Below are the code and all the weights of a small trained network. Each question names an input and a class and asks about switching units off, where a switched-off unit gives its printed mean instead of its output.

import numpy as np


def w(rows, s, z=0):
    codes = np.array(rows[::2]) - 128.0
    scale = np.full(codes.shape[1], s)
    scale[-1] = z or s
    return codes * scale


def f(y):
    return y / 2 * (1 + np.tanh(0.7978845608 * (y + 0.044715 * y**3)))


def log_softmax(a):
    a = a - a.max(-1, keepdims=True)
    return a - np.log(np.exp(a).sum(-1, keepdims=True))


def net(x, mask):
    res = np.array(x, float).reshape(1, 6) / 4 @ E
    y = f(res @ A[0][:, :-1].T + A[0][:, -1])
    res = res + np.where(mask, y, B[0][:, -1]) @ B[0][:, :-1]
    return log_softmax(res[-1] @ U[:, :-1].T + U[:, -1])


A, B = {}, {}
E = w([
[118,123,128,118,144,124,129,116,141,123,127,118],'x0',
[165,93,110,36,2,83,149,118,161,55,182,123],'x1',
[113,137,118,113,128,106,122,120,110,144,139,141],'x2',
[121,120,113,110,120,154,121,135,142,149,113,140],'x3',
[79,97,56,205,89,181,105,24,124,74,134,174],'x4',
[178,121,49,90,153,103,75,151,43,67,29,89],'x5',
],0.007)
A[0] = w([
[153,121,82,115,132,116,121,129,77,93,56,111,76],'neuron 1',
[93,129,74,189,78,150,127,72,112,110,117,157,123],'neuron 2',
[142,126,137,119,116,133,125,124,124,129,126,132,84],'neuron 3',
[143,121,108,72,75,102,110,113,155,106,154,117,65],'neuron 4',
[150,153,47,66,147,111,105,164,66,50,48,108,14],'neuron 5',
[153,157,152,105,141,93,164,170,118,144,126,147,163],'neuron 6',
[100,98,53,190,109,155,121,48,124,74,111,150,153],'neuron 7',
[184,133,215,21,163,80,159,255,126,201,125,86,194],'neuron 8',
[98,131,120,197,227,159,97,159,97,190,104,115,56],'neuron 9',
[131,112,121,84,85,110,118,130,136,107,153,119,75],'neuron 10',
[131,122,181,84,142,96,145,211,114,158,120,129,189],'neuron 11',
[156,133,67,107,147,126,99,147,82,79,83,110,2],'neuron 12',
[147,142,125,102,147,105,135,171,152,157,131,118,105],'neuron 13',
[138,121,118,60,43,118,133,125,149,78,151,104,66],'neuron 14',
[86,146,201,140,96,166,188,102,217,201,244,154,105],'neuron 15',
[145,121,99,77,82,109,162,131,144,100,151,128,38],'neuron 16',
[154,95,127,65,39,121,125,141,143,83,164,103,51],'neuron 17',
[119,132,156,106,135,129,129,152,99,138,125,160,198],'neuron 18',
[162,105,99,101,161,123,124,119,85,94,90,111,31],'neuron 19',
[98,128,177,130,110,153,155,125,165,167,187,158,63],'neuron 20',
[122,117,121,79,66,98,131,137,153,83,139,135,33],'neuron 21',
[104,140,137,197,213,140,98,131,118,202,76,124,68],'neuron 22',
[122,98,55,203,72,164,118,10,109,111,146,172,155],'neuron 23',
],0.0071,0.00074)
B[0] = w([
[111,87,173,159,121,82,101,161,138,206,127,113,174],'neuron 1',
[105,164,135,75,163,142,97,143,172,80,171,61,180],'neuron 2',
[115,122,127,132,141,121,135,119,133,114,116,125,127],'neuron 3',
[145,152,124,165,154,128,170,103,84,120,115,177,170],'neuron 4',
[141,37,178,188,78,45,81,159,139,254,116,117,210],'neuron 5',
[113,119,112,88,120,160,97,129,161,117,124,123,153],'neuron 6',
[105,177,131,47,113,174,90,143,196,107,205,70,201],'neuron 7',
[65,185,86,67,117,218,62,126,205,33,224,57,248],'neuron 8',
[163,138,97,137,137,136,245,58,86,86,88,219,216],'neuron 9',
[123,137,135,143,140,164,174,117,112,133,107,158,156],'neuron 10',
[96,171,116,98,111,160,89,115,174,73,179,89,177],'neuron 11',
[132,95,170,168,97,69,87,165,114,194,134,114,175],'neuron 12',
[127,144,137,110,107,134,117,120,119,99,175,115,147],'neuron 13',
[137,153,112,168,185,151,203,73,85,124,83,193,194],'neuron 14',
[169,30,151,174,98,13,41,185,75,242,50,89,254],'neuron 15',
[135,139,119,143,157,148,170,105,96,111,101,165,167],'neuron 16',
[140,157,117,161,195,153,202,79,94,105,80,200,197],'neuron 17',
[142,115,116,127,113,135,135,113,144,101,136,104,137],'neuron 18',
[139,95,148,152,118,106,106,147,123,172,111,124,157],'neuron 19',
[153,79,129,164,113,91,85,169,109,185,84,120,183],'neuron 20',
[118,138,114,151,160,146,192,109,105,125,104,175,171],'neuron 21',
[154,139,112,129,129,134,247,73,83,74,103,224,214],'neuron 22',
[107,186,120,39,123,174,88,181,180,55,190,60,218],'neuron 23',
],0.0083,0.0079)
U = w([
[85,183,118,54,118,176,74,151,187,66,205,56,254],'0',
[163,20,181,181,92,56,71,181,99,218,105,102,95],'1',
[162,158,106,155,168,154,254,62,60,91,98,209,34],'2',
],0.008,0.00032)

Each question gives the input, the list of numbers given to net, and the class t.
The units are the neurons (one row each of A and B). Each row of codes is followed by its name. A weight is (code - 128) times the scale printed after its matrix; where a second scale follows, it is the last column's (A, B and U).
mask holds one flag per neuron, in row order. A switched-off neuron (its flag False) gives its mean, the last column of its row in B, instead of its output. The means were averaged over made-up inputs and are rounded, as every weight is.
A unit's drop is (log p(t) with every unit on - log p(t) with that unit switched off) / (log p(t) with every unit on - log p(t) with every unit switched off).
The circuit of an input: a set's keep is (log p(t) with only the set's units on - log p(t) with every unit switched off) / (log p(t) with every unit on - log p(t) with every unit switched off). Starting from the 12 units with the biggest drops (on a tie, the unit counted first), units are removed one at a time, each time the one whose removal leaves the highest keep (on an exact tie, the one counted first), for as long as the keep stays at least 0.8.
units of the circuit, in order: the units of the circuit, biggest drop first
unit that matters most: the unit with the biggest drop
top k neurons: the k neurons with the biggest drops, biggest first
drop when u is switched off: that unit's drop, to one decimal
input [-5,-6,6,-2,6,1], class 0: units of the circuit, in order	[neuron 23]
input [8,-4,1,-6,5,6], class 1: top 2 neurons	[neuron 5; neuron 8]
input [-7,4,3,7,5,6], class 1: top 4 neurons	[neuron 5; neuron 8; neuron 12; neuron 1]
input [-3,0,-5,-3,2,3], class 1: top 2 neurons	[neuron 8; neuron 11]
input [-4,7,6,6,-1,-6], class 2: top 4 neurons	[neuron 17; neuron 14; neuron 5; neuron 21]
input [2,-6,4,7,2,-6], class 1: top 4 neurons	[neuron 15; neuron 20; neuron 17; neuron 14]
input [6,-4,2,0,4,4], class 0: top 3 neurons	[neuron 15; neuron 7; neuron 23]
input [8,8,3,0,-6,-1], class 2: top 2 neurons	[neuron 17; neuron 14]
input [3,-3,-3,-6,-8,-8], class 0: top 3 neurons	[neuron 8; neuron 11; neuron 5]
input [5,4,-6,3,4,5], class 1: top 4 neurons	[neuron 5; neuron 8; neuron 12; neuron 1]
input [-6,-1,1,-4,-7,-7], class 0: top 2 neurons	[neuron 8; neuron 11]
input [8,7,5,-2,4,6], class 2: drop when neuron 15 is switched off	1.6
input [-6,-1,-7,3,4,-6], class 1: drop when neuron 15 is switched off	2.0
input [4,6,-7,-5,3,8], class 1: unit that matters most	neuron 5
input [2,-6,0,-1,5,-8], class 1: drop when neuron 15 is switched off	2.5
